Here is a tiny trained network, its code and every weight. The questions are about switching its units off for an input and a class, where a switched-off unit gives its printed mean instead of its output.

import numpy as np


def w(rows, s, z=0):
    codes = np.array(rows[::2]) - 128.0
    scale = np.full(codes.shape[1], s)
    scale[-1] = z or s
    return codes * scale


def norm(h):
    return h / np.sqrt((h * h).mean(-1, keepdims=True) + 1e-5)


def f(y):
    return y / 2 * (1 + np.tanh(0.7978845608 * (y + 0.044715 * y**3)))


def log_softmax(a):
    a = a - a.max(-1, keepdims=True)
    return a - np.log(np.exp(a).sum(-1, keepdims=True))


def net(x, mask):
    res = np.array(x, float).reshape(1, 5) / 4 @ E
    u = 0
    for l in range(3):
        y = f(norm(res) @ A[l][:, :-1].T + A[l][:, -1])
        res = res + np.where(mask[u : u + 4], y, B[l][:, -1]) @ B[l][:, :-1]
        u += 4
    return log_softmax(norm(res)[-1] @ U[:, :-1].T + U[:, -1])


A, B = {}, {}
E = w([
[143,175,173,179],'x0',
[150,70,65,32],'x1',
[186,153,48,248],'x2',
[210,58,162,103],'x3',
[207,255,130,28],'x4',
],0.0064)
A[0] = w([
[70,193,107,103,5],'0.n0',
[137,92,180,147,115],'0.n1',
[125,180,36,128,167],'0.n2',
[126,152,248,64,4],'0.n3',
],0.014,0.004)
B[0] = w([
[75,207,64,103,161],'0.n0',
[87,203,28,117,178],'0.n1',
[80,98,252,76,246],'0.n2',
[143,215,25,211,254],'0.n3',
],0.012,0.0039)
A[1] = w([
[137,195,185,172,3],'1.n0',
[100,142,44,109,96],'1.n1',
[77,180,46,1,154],'1.n2',
[225,21,171,79,85],'1.n3',
],0.0099,0.0063)
B[1] = w([
[142,130,243,113,127],'1.n0',
[170,101,104,187,162],'1.n1',
[151,2,72,77,253],'1.n2',
[223,87,121,137,192],'1.n3',
],0.0077,0.0054)
A[2] = w([
[120,150,95,255,96],'2.n0',
[115,213,81,95,34],'2.n1',
[197,145,226,192,174],'2.n2',
[46,15,134,226,1],'2.n3',
],0.0095,0.0067)
B[2] = w([
[89,74,119,44,253],'2.n0',
[9,215,108,183,134],'2.n1',
[218,72,103,138,245],'2.n2',
[59,149,168,204,195],'2.n3',
],0.011,0.0039)
U = w([
[65,122,164,79,139],'0',
[17,87,152,225,112],'1',
[211,61,126,125,215],'2',
[164,190,253,168,6],'3',
[168,220,51,134,92],'4',
],0.019,0.012)

Each question gives the input, the list of numbers given to net, and the class t.
The units are the neurons (one row each of A and B). Each row of codes is followed by its name. A weight is (code - 128) times the scale printed after its matrix; where a second scale follows, it is the last column's (A, B and U).
mask holds one flag per neuron, layer by layer. A switched-off neuron (its flag False) gives its mean, the last column of its row in B, instead of its output. The means were averaged over made-up inputs and are rounded, as every weight is.
A unit's drop is (log p(t) with every unit on - log p(t) with that unit switched off) / (log p(t) with every unit on - log p(t) with every unit switched off).
The circuit of an input: a set's keep is (log p(t) with only the set's units on - log p(t) with every unit switched off) / (log p(t) with every unit on - log p(t) with every unit switched off). Starting from all 12 units, units are removed one at a time, each time the one whose removal leaves the highest keep (on an exact tie, the one counted first), for as long as the keep stays at least 0.8.
circuit, biggest first: the units of the circuit, biggest drop first
top k neurons: the k neurons with the biggest drops, biggest first
top k neurons in layer l: the k neurons of layer l with the biggest drops, biggest first
drop when u is switched off: that unit's drop, to one decimal
input [4,1,-6,0,4], class 4: top neuron : [0.n3]
input [-6,4,6,-8,-2], class 0: top 2 neurons : [0.n2; 0.n3]
input [3,5,-2,3,-6], class 1: top 2 neurons : [0.n1; 2.n2]
input [-6,-2,6,0,7], class 2: circuit, biggest first : [2.n2; 0.n1; 0.n2]
input [7,-4,7,-6,2], class 3: top 2 neurons in layer 1 : [1.n2; 1.n3]
input [-8,-7,-5,8,-2], class 4: circuit, biggest first : [0.n3; 0.n1]
input [0,2,4,-1,6], class 0: top 2 neurons : [0.n2; 1.n1]
input [1,7,-2,2,-8], class 1: top 3 neurons : [2.n3; 2.n2; 1.n2]
input [8,-1,3,-4,4], class 2: circuit, biggest first : [2.n2; 0.n3]
input [-4,1,0,-7,-2], class 0: top 3 neurons : [0.n2; 0.n3; 0.n0]
input [-8,3,-6,-6,1], class 2: top 2 neurons in layer 1 : [1.n2; 1.n1]
input [-5,-5,1,8,-7], class 1: top 2 neurons : [0.n1; 2.n3]
input [-7,6,5,-5,1], class 0: top 2 neurons : [0.n2; 2.n2]
input [2,-6,-2,5,-2], class 4: circuit, biggest first : [0.n1]
input [5,1,-8,-8,4], class 4: drop when 0.n1 is switched off : 0.0
input [3,3,-3,5,4], class 4: drop when 0.n3 is switched off : 1.0
input [5,-2,2,-2,3], class 2: drop when 1.n1 is switched off : -0.1
